Below is a small trained network, with its code and all its weights. Each question gives an input and a class and asks what happens when units are switched off, that is, made to give their printed mean instead of their output.

import numpy as np


def w(rows, s, z=0):
    codes = np.array(rows[::2]) - 128.0
    scale = np.full(codes.shape[1], s)
    scale[-1] = z or s
    return codes * scale


def f(y):
    return y / 2 * (1 + np.tanh(0.7978845608 * (y + 0.044715 * y**3)))


def log_softmax(a):
    a = a - a.max(-1, keepdims=True)
    return a - np.log(np.exp(a).sum(-1, keepdims=True))


def net(x, mask):
    res = np.array(x, float).reshape(1, 4) / 4 @ E
    y = f(res @ A[0][:, :-1].T + A[0][:, -1])
    res = res + np.where(mask, y, B[0][:, -1]) @ B[0][:, :-1]
    return log_softmax(res[-1] @ U[:, :-1].T + U[:, -1])


A, B = {}, {}
E = w([
[2,63,53,160,204,148,116,107,144,158,62,164],'x0',
[112,242,54,153,24,149,162,89,139,115,39,217],'x1',
[47,178,198,73,169,89,206,97,135,90,151,111],'x2',
[179,111,187,99,156,204,237,183,55,239,37,176],'x3',
],0.0083)
A[0] = w([
[38,91,73,131,132,142,102,161,133,173,102,117,53],'n0',
[151,149,177,81,133,175,169,172,70,130,78,132,153],'n1',
[117,59,186,90,151,81,109,184,97,147,106,72,195],'n2',
[81,220,130,183,95,156,140,84,140,126,102,192,192],'n3',
[126,136,143,142,158,161,153,186,110,181,114,147,62],'n4',
[2,169,167,18,135,74,191,84,152,112,149,102,93],'n5',
[139,138,142,150,120,113,31,101,158,76,133,105,57],'n6',
[69,122,190,39,146,124,187,106,141,103,176,170,116],'n7',
[62,96,76,133,200,102,100,138,132,100,69,153,106],'n8',
[116,145,105,183,130,100,115,91,191,124,167,63,77],'n9',
[135,218,130,81,94,149,155,96,89,95,47,227,117],'n10',
[194,109,105,109,161,181,164,192,112,149,100,152,72],'n11',
[210,189,140,130,84,42,139,139,126,128,167,111,96],'n12',
[198,110,127,151,146,159,129,169,155,205,97,144,37],'n13',
[122,170,107,168,142,112,93,73,150,96,140,109,119],'n14',
[76,146,182,94,114,39,210,121,149,132,134,130,129],'n15',
[168,78,161,92,176,92,108,114,87,122,171,128,106],'n16',
[96,126,129,196,114,76,111,117,134,80,152,106,74],'n17',
[28,131,92,178,163,173,94,108,109,153,135,201,83],'n18',
[205,110,164,97,61,122,195,142,162,46,160,157,96],'n19',
[206,163,197,119,63,119,109,130,101,100,140,88,117],'n20',
[134,119,118,113,146,135,188,118,49,179,105,112,29],'n21',
[26,41,90,136,192,172,163,105,136,88,89,132,95],'n22',
[199,41,62,211,87,135,59,166,147,179,135,152,95],'n23',
[218,81,88,162,88,148,39,205,128,151,136,135,86],'n24',
[95,63,179,159,190,129,100,212,127,79,109,133,93],'n25',
[127,156,123,162,131,140,51,121,129,67,129,89,6],'n26',
[105,84,155,121,159,168,130,147,70,117,157,35,161],'n27',
[198,170,182,67,74,115,117,184,60,87,196,117,95],'n28',
[134,88,150,111,209,123,92,125,157,181,134,67,60],'n29',
[163,95,170,132,166,109,89,178,139,142,160,78,113],'n30',
[152,101,153,79,155,142,196,137,65,180,127,233,96],'n31',
[146,124,193,42,178,187,137,75,89,127,84,174,74],'n32',
[143,202,73,139,79,91,134,114,113,120,113,191,107],'n33',
[136,104,95,116,112,104,75,101,179,66,182,140,51],'n34',
[111,106,77,154,100,79,104,92,202,71,150,128,141],'n35',
[125,160,141,99,176,72,219,120,141,92,137,101,2],'n36',
],0.0072,0.0038)
B[0] = w([
[119,101,159,112,68,69,206,151,102,149,89,121,178],'n0',
[92,180,164,119,158,134,125,146,115,100,156,69,209],'n1',
[178,177,119,174,159,122,80,131,173,101,172,189,218],'n2',
[224,140,174,160,197,89,72,105,198,146,194,170,248],'n3',
[125,146,160,152,137,110,152,133,93,125,159,84,168],'n4',
[162,67,88,111,113,172,129,81,69,58,136,169,253],'n5',
[86,161,178,130,112,156,142,128,102,115,181,74,207],'n6',
[163,86,50,114,90,162,112,58,69,30,132,182,202],'n7',
[128,88,132,94,104,60,208,193,104,161,109,131,202],'n8',
[96,154,172,132,159,163,147,128,84,164,173,92,204],'n9',
[174,136,190,207,171,123,111,110,189,116,181,190,250],'n10',
[79,162,148,137,125,154,141,142,71,116,183,68,187],'n11',
[119,96,126,93,104,33,196,162,141,190,83,95,221],'n12',
[97,136,160,134,124,157,160,94,65,117,168,103,175],'n13',
[111,168,164,125,164,130,162,156,104,120,188,108,203],'n14',
[153,40,55,90,96,202,80,25,78,71,102,137,202],'n15',
[169,165,164,180,152,81,83,137,136,168,133,189,188],'n16',
[122,155,186,134,150,142,137,131,81,138,159,80,194],'n17',
[147,105,153,105,89,48,189,165,123,164,96,126,199],'n18',
[123,85,153,87,93,42,181,120,174,157,74,105,202],'n19',
[127,54,118,80,103,49,199,155,165,188,63,113,224],'n20',
[91,157,174,149,110,140,148,108,94,144,167,89,165],'n21',
[104,46,131,77,85,65,194,168,158,198,64,139,222],'n22',
[224,60,67,118,72,175,139,45,73,39,119,149,232],'n23',
[173,62,31,110,101,166,127,46,56,44,82,168,219],'n24',
[156,134,173,167,134,73,106,137,163,162,114,165,182],'n25',
[81,163,217,121,74,141,138,88,86,145,143,82,173],'n26',
[161,149,119,180,145,102,82,123,182,143,165,171,206],'n27',
[93,65,99,92,104,88,177,150,156,176,72,140,235],'n28',
[135,139,140,202,119,71,82,120,146,151,136,179,191],'n29',
[158,201,151,170,157,81,67,143,144,155,141,213,201],'n30',
[110,142,158,150,152,154,159,149,109,140,193,81,213],'n31',
[91,190,123,115,84,193,109,123,95,153,160,87,176],'n32',
[150,183,157,170,176,86,81,107,193,145,183,197,225],'n33',
[99,192,170,134,135,153,132,131,88,148,173,87,219],'n34',
[119,141,168,118,148,163,147,139,115,119,168,91,253],'n35',
[151,67,139,135,1,134,129,86,86,72,105,159,164],'n36',
],0.0071,0.0077)
U = w([
[171,148,156,215,168,84,85,108,185,145,171,211,92],'0',
[125,78,137,97,112,48,195,153,135,177,73,108,104],'1',
[172,75,81,130,110,185,123,26,54,66,127,158,95],'2',
[92,171,171,154,157,169,147,122,84,133,188,26,109],'3',
[161,109,92,125,207,144,113,135,187,111,133,130,252],'4',
[33,173,105,131,70,218,46,156,190,129,27,84,53],'5',
[23,198,55,116,76,208,38,144,177,166,45,85,53],'6',
[38,206,80,126,104,191,47,159,167,116,2,68,53],'7',
],0.012,0.02)

Each question gives the input, the list of numbers given to net, and the class t.
The units are the neurons (one row each of A and B). Each row of codes is followed by its name. A weight is (code - 128) times the scale printed after its matrix; where a second scale follows, it is the last column's (A, B and U).
mask holds one flag per neuron, in row order. A switched-off neuron (its flag False) gives its mean, the last column of its row in B, instead of its output. The means were averaged over made-up inputs and are rounded, as every weight is.
A unit's drop is (log p(t) with every unit on - log p(t) with that unit switched off) / (log p(t) with every unit on - log p(t) with every unit switched off).
The circuit of an input: a set's keep is (log p(t) with only the set's units on - log p(t) with every unit switched off) / (log p(t) with every unit on - log p(t) with every unit switched off). Starting from the 12 units with the biggest drops (on a tie, the unit counted first), units are removed one at a time, each time the one whose removal leaves the highest keep (on an exact tie, the one counted first), for as long as the keep stays at least 0.8.
units of the circuit, in order: the units of the circuit, biggest drop first
top k neurons: the k neurons with the biggest drops, biggest first
drop when u is switched off: that unit's drop, to one decimal
input [0,5,5,3], class 0: units of the circuit, in order -> [n10]
input [-7,-4,-8,-6], class 2: top 3 neurons -> [n24; n23; n22]
input [-7,-7,3,6], class 0: top 3 neurons -> [n2; n30; n27]
input [-5,5,-2,6], class 3: units of the circuit, in order -> [n1; n11]
input [8,4,-8,-4], class 1: top 2 neurons -> [n18; n8]
input [1,-6,-5,6], class 0: top 4 neurons -> [n2; n30; n29; n27]
input [5,-5,7,-3], class 2: top 2 neurons -> [n5; n7]
input [-8,-2,7,-5], class 1: top 4 neurons -> [n12; n20; n28; n19]
input [-8,8,-8,8], class 0: top 4 neurons -> [n10; n33; n3; n22]
input [7,-6,8,-6], class 2: top 3 neurons -> [n5; n7; n15]
input [-7,3,7,0], class 1: top 3 neurons -> [n12; n20; n19]
input [1,-5,-8,-3], class 2: top 2 neurons -> [n23; n24]
input [-3,0,-8,-8], class 2: top 2 neurons -> [n24; n23]
input [-5,5,-8,-7], class 2: units of the circuit, in order -> [n24]
input [4,-8,8,4], class 0: top 2 neurons -> [n2; n27]
input [-7,6,1,1], class 1: top 3 neurons -> [n20; n12; n19]
input [1,-3,1,-4], class 3: drop when n3 is switched off -> 0.4
input [-2,3,2,-2], class 4: drop when n27 is switched off -> 0.3
input [-5,5,8,6], class 2: drop when n15 is switched off -> 0.2
input [-4,-5,2,4], class 0: units of the circuit, in order -> [n2]
